Below is a small trained network, with its code and all its weights. Each question gives an input and a target symbol and asks what happens when units are switched off, that is, made to give their printed mean instead of their output.

import numpy as np


def w(rows, s, z=0):
    codes = np.array(rows[::2]) - 128.0
    scale = np.full(codes.shape[1], s)
    scale[-1] = z or s
    return codes * scale


def f(y):
    return y / 2 * (1 + np.tanh(0.7978845608 * (y + 0.044715 * y**3)))


def softmax(a):
    e = np.exp(a - a.max(-1, keepdims=True))
    return e / e.sum(-1, keepdims=True)


def log_softmax(a):
    a = a - a.max(-1, keepdims=True)
    return a - np.log(np.exp(a).sum(-1, keepdims=True))


def net(x, mask):
    ids = ['αβεζηθλπστφψω'.index(c) for c in x.split()]
    T = len(ids)
    res = E[ids] + P[:T]
    q, k, v = (res @ M[0].T for M in (Q, K, V))
    z = softmax(np.where(np.tri(T) > 0, q @ k.T / 3**0.5, -1e9)) @ v
    res = res + np.where(mask[0], z, O[0][:, -1]) @ O[0][:, :-1]
    y = f(res @ A[0][:, :-1].T + A[0][:, -1])
    res = res + np.where(mask[1:13], y, B[0][:, -1]) @ B[0][:, :-1]
    return log_softmax(res[-1] @ U[:, :-1].T + U[:, -1])


Q, K, V, O, A, B = {}, {}, {}, {}, {}, {}
E = w([
[138,62,48,68,85],'α',
[179,111,105,114,144],'β',
[54,161,136,66,79],'ε',
[181,55,112,165,84],'ζ',
[101,59,55,179,39],'η',
[55,117,85,173,77],'θ',
[73,91,199,118,136],'λ',
[216,62,177,139,95],'π',
[1,104,158,89,74],'σ',
[164,183,202,133,82],'τ',
[171,162,163,103,42],'φ',
[208,87,125,159,168],'ψ',
[85,89,95,176,140],'ω',
],0.019)
P = w([
[47,25,150,9,97],'0',
[50,165,156,202,127],'1',
[19,166,144,186,174],'2',
[231,141,8,99,180],'3',
[103,143,153,224,96],'4',
[32,163,143,177,185],'5',
[186,208,26,81,182],'6',
[130,132,182,216,86],'7',
[36,150,163,161,198],'8',
[152,185,85,24,254],'9',
[151,136,185,215,69],'10',
[30,128,171,162,210],'11',
],0.0097)
Q[0] = w([
[138,209,70,163,152],'h0',
[104,172,63,63,254],'h0',
[129,152,95,37,183],'h0',
],0.0093)
K[0] = w([
[82,108,144,141,129],'h0',
[77,56,73,123,245],'h0',
[102,161,106,102,149],'h0',
],0.011)
V[0] = w([
[187,254,205,51,190],'h0',
[73,108,113,103,218],'h0',
[89,37,181,124,107],'h0',
],0.0068)
O[0] = w([
[135,157,90,162,119,2],'h0',
[131,86,96,153,247,151],'h0',
[144,117,142,112,140,186],'h0',
],0.014,0.0089)
A[0] = w([
[82,44,133,145,102,63],'n0',
[190,144,230,71,171,215],'n1',
[128,64,192,207,144,199],'n2',
[44,225,187,182,148,126],'n3',
[101,105,90,125,177,214],'n4',
[124,99,182,247,150,215],'n5',
[195,176,51,182,140,95],'n6',
[123,209,153,128,48,153],'n7',
[75,92,64,179,108,155],'n8',
[128,83,61,95,86,122],'n9',
[131,192,146,91,122,233],'n10',
[180,142,14,111,174,253],'n11',
],0.012,0.006)
B[0] = w([
[88,101,226,120,45,218],'n0',
[160,37,118,201,101,194],'n1',
[153,185,105,75,152,250],'n2',
[95,159,68,253,177,192],'n3',
[108,92,79,87,140,252],'n4',
[188,228,212,74,175,233],'n5',
[117,20,213,186,71,129],'n6',
[162,173,114,89,118,173],'n7',
[142,153,92,122,1,192],'n8',
[203,181,164,233,149,172],'n9',
[179,57,18,113,117,151],'n10',
[103,73,122,175,120,197],'n11',
],0.008,0.011)
U = w([
[119,27,121,109,53,194],'α',
[160,95,75,108,137,171],'β',
[71,118,45,152,161,123],'ε',
[150,132,172,113,75,165],'ζ',
[118,129,183,123,50,140],'η',
[73,154,150,146,94,96],'θ',
[98,134,203,224,173,36],'λ',
[173,133,162,119,83,114],'π',
[36,109,179,181,92,2],'σ',
[165,176,121,203,110,185],'τ',
[155,161,104,136,91,147],'φ',
[189,135,132,119,163,44],'ψ',
[100,192,106,2,149,88],'ω',
],0.012,0.0071)

Each question gives the input, a string of symbols that net reads in full, and the target symbol t.
The units are the heads (3 rows each of Q, K, V and O) and the neurons (one row each of A and B). Each row of codes is followed by its name. A weight is (code - 128) times the scale printed after its matrix; where a second scale follows, it is the last column's (O, A, B and U).
mask holds one flag per unit, heads first, then neurons. A switched-off unit (its flag False) gives its mean, the last column of its rows in O or B, instead of its output. The means were averaged over made-up inputs and are rounded, as every weight is.
A unit's drop is (log p(t) with every unit on - log p(t) with that unit switched off) / (log p(t) with every unit on - log p(t) with every unit switched off).
The circuit of an input: a set's keep is (log p(t) with only the set's units on - log p(t) with every unit switched off) / (log p(t) with every unit on - log p(t) with every unit switched off). Starting from the 12 units with the biggest drops (on a tie, the unit counted first), units are removed one at a time, each time the one whose removal leaves the highest keep (on an exact tie, the one counted first), for as long as the keep stays at least 0.8.
units of the circuit, in order: the units of the circuit, biggest drop first
unit that matters most: the unit with the biggest drop
k most important neurons: the k neurons with the biggest drops, biggest first
input ω α τ ω α φ ω α ε α, target ε: units of the circuit, in order -> h0; n0; n11
input τ ω α η ψ η η τ ω ω, target ε: units of the circuit, in order -> n11; h0
input ε ε α ε ω ω ω ω ω ζ, target α: 2 most important neurons -> n5; n11
input ω ω ω λ τ θ ω ω, target τ: units of the circuit, in order -> h0; n3
input ω ω ψ, target ψ: units of the circuit, in order -> n5; h0; n0
input ω τ τ τ ω π α, target α: units of the circuit, in order -> n11
input ω ω ε ω ω φ π, target α: units of the circuit, in order -> n5; n1
input ω ω ω ω η α η α ω λ, target α: 3 most important neurons -> n1; n5; n3
input ψ ω ω α φ α ω, target ε: units of the circuit, in order -> n0; n5
input ω ε η σ, target α: 3 most important neurons -> n5; n2; n3
input ω θ φ ω ω σ ω ω τ β α, target τ: 3 most important neurons -> n9; n4; n0
input ω ω φ ψ, target α: units of the circuit, in order -> n11; n6
input ω α α ω λ, target λ: units of the circuit, in order -> n8; n3
input λ θ ε ω λ ε α α ω σ, target α: units of the circuit, in order -> n5
input ω τ ω σ λ, target τ: units of the circuit, in order -> h0; n3
input σ λ α ω, target α: 3 most important neurons -> n11; n3; n6
input ω ε ω ω ω σ π ω ω ψ α η, target η: 2 most important neurons -> n0; n8
input β ε ω ζ, target α: 4 most important neurons -> n6; n5; n11; n3
input ε ω α η θ, target η: 2 most important neurons -> n0; n8
input φ σ ε ω ε σ ψ, target α: unit that matters most -> n6
input ω σ ω π, target α: 2 most important neurons -> n5; n1
input λ α ε ω ω ω τ α ε λ, target β: 3 most important neurons -> n0; n1; n8
